Each row has a name. Each question is about the rows just above it.

-43 4 -20 36 12 29 2 -59 -45 = K634
-107 56 -79 5 9 -28 59 -55 -43 = K600
-62 24 -62 25 -13 -2 4 -30 -28 = K455
-108 56 15 -16 -79 -1 51 17 23 = K462
-53 24 -27 -32 -76 43 75 -11 -12 = K980
-53 72 -75 43 43 25 49 -33 -40 = K81
43 72 -74 43 3 -23 18 37 69 = K948
-61 53 -54 5 7 14 40 -88 -51 = K773
11 -26 21 -72 -66 -16 89 42 42 = K930
The rest of the row after -107 56: -> -79 5 9 -28 59 -55 -43
After -1 51, its row goes on with -> 17 23
The rest of the row after 72 -75 43: -> 43 25 49 -33 -40

0 32 39 -112 -10 0 51 -16 91 0 32 11 46 9 82 = K180
4 32 39 -111 -10 0 52 -16 90 0 32 11 46 9 82 = K924
-2 32 39 -111 -10 -1 37 -40 74 1 13 10 46 9 80 = K421
4 32 39 -112 -10 0 51 -16 90 0 32 11 115 16 105 = K170
After -1 37 -40, its row goes on with -> 74 1 13 10 46 9 80
Go on from 52 -16 90 to the end of its row. -> 0 32 11 46 9 82
The rest of the row after 0 32 39 -112: -> -10 0 51 -16 91 0 32 11 46 9 82
After 51 -16 90 0 32, its row goes on with -> 11 115 16 105
The rest of the row after 39 -111 -10 0: -> 52 -16 90 0 32 11 46 9 82

66 -26 51 22 -49 -66 92 67 46 5 22 12 50 29 51 -41 -35 21 43 36 -111 6
 -118 71 -88 -31 -35 86 -25 33 12 45 98 -40 36 -43 39 8 -62 22 18 -86
 -22 -48 31 -23 -66 -6 15 71 -35 66 -4 -114 52 -49 -71 26 -58 -102 51 63
 20 32 -> K556
-37 -37 -52 13 -18 46 -23 -3 8 -23 37 -47 21 38 -24 91 36 21 25 4 -15 61
 72 21 7 98 91 -19 54 -74 -67 45 99 -40 36 10 -70 -32 -28 28 36 117 -11
 108 15 74 105 46 29 -25 4 11 -87 2 -66 -21 12 41 42 44 -17 49 -51 -63 -> K733
29 99 49 -19 106 -10 12 4 -68 -30 32 83 54 -58 11 -36 -42 -100 13 -42
 -15 62 -62 -96 -70 -84 3 17 41 62 35 -97 20 -93 48 66 66 50 -42 -21 52
 -70 -76 -102 57 -14 -41 -38 -68 -2 12 -12 69 72 70 -19 77 46 -59 -74
 -38 49 -51 -62 -> K289
After -15 62, its row goes on with -> -62 -96 -70 -84 3 17 41 62 35 -97 20 -93 48 66 66 50 -42 -21 52 -70 -76
 -102 57 -14 -41 -38 -68 -2 12 -12 69 72 70 -19 77 46 -59 -74 -38 49 -51
 -62
After 45 98 -40 36, its row goes on with -> -43 39 8 -62 22 18 -86 -22 -48 31 -23 -66 -6 15 71 -35 66 -4 -114 52 -49
 -71 26 -58 -102 51 63 20 32
The rest of the row after 22 -49 -66: -> 92 67 46 5 22 12 50 29 51 -41 -35 21 43 36 -111 6 -118 71 -88 -31 -35 86
 -25 33 12 45 98 -40 36 -43 39 8 -62 22 18 -86 -22 -48 31 -23 -66 -6 15
 71 -35 66 -4 -114 52 -49 -71 26 -58 -102 51 63 20 32
The rest of the row after 41 42 44 -17: -> 49 -51 -63
The rest of the row after -71 26: -> -58 -102 51 63 20 32

-3 22 -17 15 -36 -16 4 13 -9  K510
-22 -2 20 -10 -26 1 6 -6 2  K5
-3 22 -17 15 -36 -16 4 27 -19  K181
-20 -6 21 -12 -19 3 5 -10 5  K426
-31 -21 20 -12 -12 5 5 -29 19  K56
6 23 25 -5 39 15 -4 -25 18  K655
64 -2 -50 24 92 4 -18 6 1  K468
-54 23 24 -5 -109 -18 18 21 -19  K278
16 8 -20 12 10 -5 -3 12 -8  K594
-17 -8 20 -12 -35 -16 4 13 7  K445
-8 37 -26 23 -64 -26 7 44 -32  K191
Go on from 20 -12 -35 -16 4 to the end of its row. -> 13 7
After 23 24 -5, its row goes on with -> -109 -18 18 21 -19
Go on from 21 -12 to the end of its row. -> -19 3 5 -10 5
The rest of the row after -36 -16 4 13: -> -9
The rest of the row after -12 -12 5: -> 5 -29 19
After -26 1, its row goes on with -> 6 -6 2
The rest of the row after 12 10 -5 -3: -> 12 -8

11 -5 36 10 45 25 -52 -66 -44 -52 2 18 72 43 32 -51 23 -29 -48 35 40 26
 -12 63 -31 4 -56 5 57 -116 67 20 -64 -24 33 38 -13 57 -21 -3 22 -16 36
 12 -13 60 -11 -22 14 -3 -23 -16 -32 10 40 33 2 5 -22 44 58 8 = K407
-13 15 36 11 10 44 -5 -21 8 27 -58 88 -11 63 -11 -10 -23 -11 14 11 3 13
 -23 -3 -61 34 43 26 1 -48 -93 -8 5 8 33 -64 -8 9 39 46 -12 -24 -24 -11
 50 5 35 8 6 -13 -12 -11 1 3 -27 22 19 -20 14 -3 23 37 = K750
-13 15 68 14 10 43 -5 -21 8 27 -58 88 -11 63 -11 -10 -23 -11 14 11 3 25
 -12 63 -61 34 43 26 1 -48 -93 -8 5 8 33 -64 -8 9 39 46 -12 -24 -24 -11
 50 5 35 8 6 -13 -12 -11 -32 11 -27 22 19 -20 14 -3 23 -10 = K700
11 -5 36 10 10 44 -52 -66 -44 -52 2 18 72 43 32 -51 23 -29 -48 35 40 26
 -12 63 -31 4 -56 5 57 -116 67 20 -64 -24 33 38 -13 57 -21 -3 22 -16 36
 12 -13 60 -11 -22 14 62 2 -52 -68 55 43 -8 21 -21 -68 -39 -26 12 = K933
The rest of the row after 10 43: -> -5 -21 8 27 -58 88 -11 63 -11 -10 -23 -11 14 11 3 25 -12 63 -61 34 43 26
 1 -48 -93 -8 5 8 33 -64 -8 9 39 46 -12 -24 -24 -11 50 5 35 8 6 -13 -12
 -11 -32 11 -27 22 19 -20 14 -3 23 -10
The rest of the row after -32 10: -> 40 33 2 5 -22 44 58 8
The rest of the row after -39 -26: -> 12
-13 15 36 11 10 44 -5 -21 8 27 -58 88 -11 63 -11 -10 -23 -11 14 11 3 13
 -23 -3 -61 34 43 26 1 -48 -93 -8 5 8 33 -64 -8 9 39 46 -12 -24 -24 -11
 50 5 35 8 6 -13 -12 -11 1 3 -27 22 19 -20 14 -3 23 37 is in which row? -> K750
After 36 10 10 44, its row goes on with -> -52 -66 -44 -52 2 18 72 43 32 -51 23 -29 -48 35 40 26 -12 63 -31 4 -56 5
 57 -116 67 20 -64 -24 33 38 -13 57 -21 -3 22 -16 36 12 -13 60 -11 -22
 14 62 2 -52 -68 55 43 -8 21 -21 -68 -39 -26 12
Go on from 11 -27 22 to the end of its row. -> 19 -20 14 -3 23 -10

